Below are the code and all the weights of a small trained network. Each question names an input and a class and asks about switching units off, where a switched-off unit gives its printed mean instead of its output.

import numpy as np


def w(rows, s, z=0):
    codes = np.array(rows[::2]) - 128.0
    scale = np.full(codes.shape[1], s)
    scale[-1] = z or s
    return codes * scale


def norm(h):
    return h / np.sqrt((h * h).mean(-1, keepdims=True) + 1e-5)


def f(y):
    return y / 2 * (1 + np.tanh(0.7978845608 * (y + 0.044715 * y**3)))


def log_softmax(a):
    a = a - a.max(-1, keepdims=True)
    return a - np.log(np.exp(a).sum(-1, keepdims=True))


def net(x, mask):
    res = np.array(x, float).reshape(1, 5) / 4 @ E
    u = 0
    for l in range(4):
        y = f(norm(res) @ A[l][:, :-1].T + A[l][:, -1])
        res = res + np.where(mask[u : u + 3], y, B[l][:, -1]) @ B[l][:, :-1]
        u += 3
    return log_softmax(norm(res)[-1] @ U[:, :-1].T + U[:, -1])


A, B = {}, {}
E = w([
[53,26,156,93,202,46],'x0',
[228,104,110,129,46,228],'x1',
[56,168,2,160,172,106],'x2',
[121,13,111,70,111,126],'x3',
[117,70,234,148,34,211],'x4',
],0.0088)
A[0] = w([
[73,68,116,100,131,179,118],'0.n1',
[224,11,1,118,177,132,251],'0.n2',
[77,153,97,141,229,58,150],'0.n3',
],0.0086,0.0029)
B[0] = w([
[61,120,157,57,98,92,155],'0.n1',
[77,200,146,117,90,32,216],'0.n2',
[93,152,8,169,154,67,254],'0.n3',
],0.013,0.0072)
A[1] = w([
[27,170,103,255,56,189,183],'1.n1',
[184,185,53,61,22,155,82],'1.n2',
[82,55,137,79,151,84,4],'1.n3',
],0.0089,0.0047)
B[1] = w([
[185,231,74,89,206,55,254],'1.n1',
[212,166,223,143,141,104,201],'1.n2',
[104,99,200,2,165,117,157],'1.n3',
],0.0096,0.0055)
A[2] = w([
[94,121,35,254,173,99,214],'2.n1',
[43,93,60,151,100,122,145],'2.n2',
[215,97,83,79,43,175,2],'2.n3',
],0.0096,0.0048)
B[2] = w([
[85,155,140,19,175,154,254],'2.n1',
[150,182,128,75,49,84,176],'2.n2',
[161,172,100,251,93,189,140],'2.n3',
],0.011,0.0091)
A[3] = w([
[133,84,117,139,75,120,3],'3.n1',
[147,50,118,110,123,143,81],'3.n2',
[187,147,157,68,1,126,123],'3.n3',
],0.0099,0.0066)
B[3] = w([
[151,98,116,177,183,203,107],'3.n1',
[105,80,67,59,166,95,117],'3.n2',
[126,130,195,248,83,127,253],'3.n3',
],0.011,0.0048)
U = w([
[142,57,76,129,188,176,2],'0',
[169,108,179,190,78,185,245],'1',
[145,191,137,124,69,77,98],'2',
[99,182,56,83,171,148,31],'3',
[108,157,85,89,170,178,15],'4',
[59,165,44,80,191,36,235],'5',
[95,7,170,38,135,138,79],'6',
[224,153,67,139,181,153,52],'7',
],0.013,0.0071)

Each question gives the input, the list of numbers given to net, and the class t.
The units are the neurons (one row each of A and B). Each row of codes is followed by its name. A weight is (code - 128) times the scale printed after its matrix; where a second scale follows, it is the last column's (A, B and U).
mask holds one flag per neuron, layer by layer. A switched-off neuron (its flag False) gives its mean, the last column of its row in B, instead of its output. The means were averaged over made-up inputs and are rounded, as every weight is.
A unit's drop is (log p(t) with every unit on - log p(t) with that unit switched off) / (log p(t) with every unit on - log p(t) with every unit switched off).
The circuit of an input: a set's keep is (log p(t) with only the set's units on - log p(t) with every unit switched off) / (log p(t) with every unit on - log p(t) with every unit switched off). Starting from all 12 units, units are removed one at a time, each time the one whose removal leaves the highest keep (on an exact tie, the one counted first), for as long as the keep stays at least 0.8.
circuit, biggest first: the units of the circuit, biggest drop first
most important unit: the unit with the biggest drop
k most important neurons: the k neurons with the biggest drops, biggest first
top k neurons in layer l: the k neurons of layer l with the biggest drops, biggest first
drop when u is switched off: that unit's drop, to one decimal
input [-6,8,-3,3,-6], class 1: 2 most important neurons	(0.n3, 3.n3)
input [-8,3,-1,-2,3], class 1: most important neuron	(0.n3)
input [8,-2,-1,-3,7], class 6: circuit, biggest first	(0.n3, 0.n2)
input [1,-6,1,3,6], class 6: 2 most important neurons	(0.n3, 0.n2)
input [-5,4,6,-4,4], class 7: top 2 neurons in layer 1	(1.n1, 1.n2)
input [-6,-3,0,8,-2], class 2: 3 most important neurons	(0.n3, 0.n2, 2.n1)
input [-3,5,4,6,-3], class 2: circuit, biggest first	(0.n3, 1.n2)
input [-7,5,7,-6,4], class 7: 2 most important neurons	(1.n1, 0.n2)
input [4,5,8,5,8], class 2: top 2 neurons in layer 0	(0.n2, 0.n3)
input [6,4,-5,0,-2], class 6: top 2 neurons in layer 2	(2.n2, 2.n3)
input [-7,-8,-4,-6,7], class 1: 3 most important neurons	(0.n3, 2.n1, 0.n2)
input [-8,5,0,-1,2], class 1: circuit, biggest first	(0.n3, 3.n3)
input [-4,-1,3,5,2], class 2: 2 most important neurons	(0.n3, 2.n1)
input [-2,-1,-6,-3,-3], class 1: 2 most important neurons	(0.n3, 1.n1)
input [-2,6,-1,3,-7], class 2: most important unit	0.n2
input [0,4,5,-4,3], class 7: top 2 neurons in layer 0	(0.n3, 0.n2)
input [-8,7,-2,-2,-7], class 1: drop when 0.n3 is switched off	0.5
input [-5,-2,-5,0,-2], class 1: drop when 0.n3 is switched off	0.3
input [-3,-3,-4,2,5], class 1: drop when 0.n3 is switched off	1.3
input [6,-7,-5,2,3], class 6: top neuron in layer 0	(0.n2)
input [-1,5,4,3,2], class 2: top 2 neurons in layer 0	(0.n3, 0.n2)
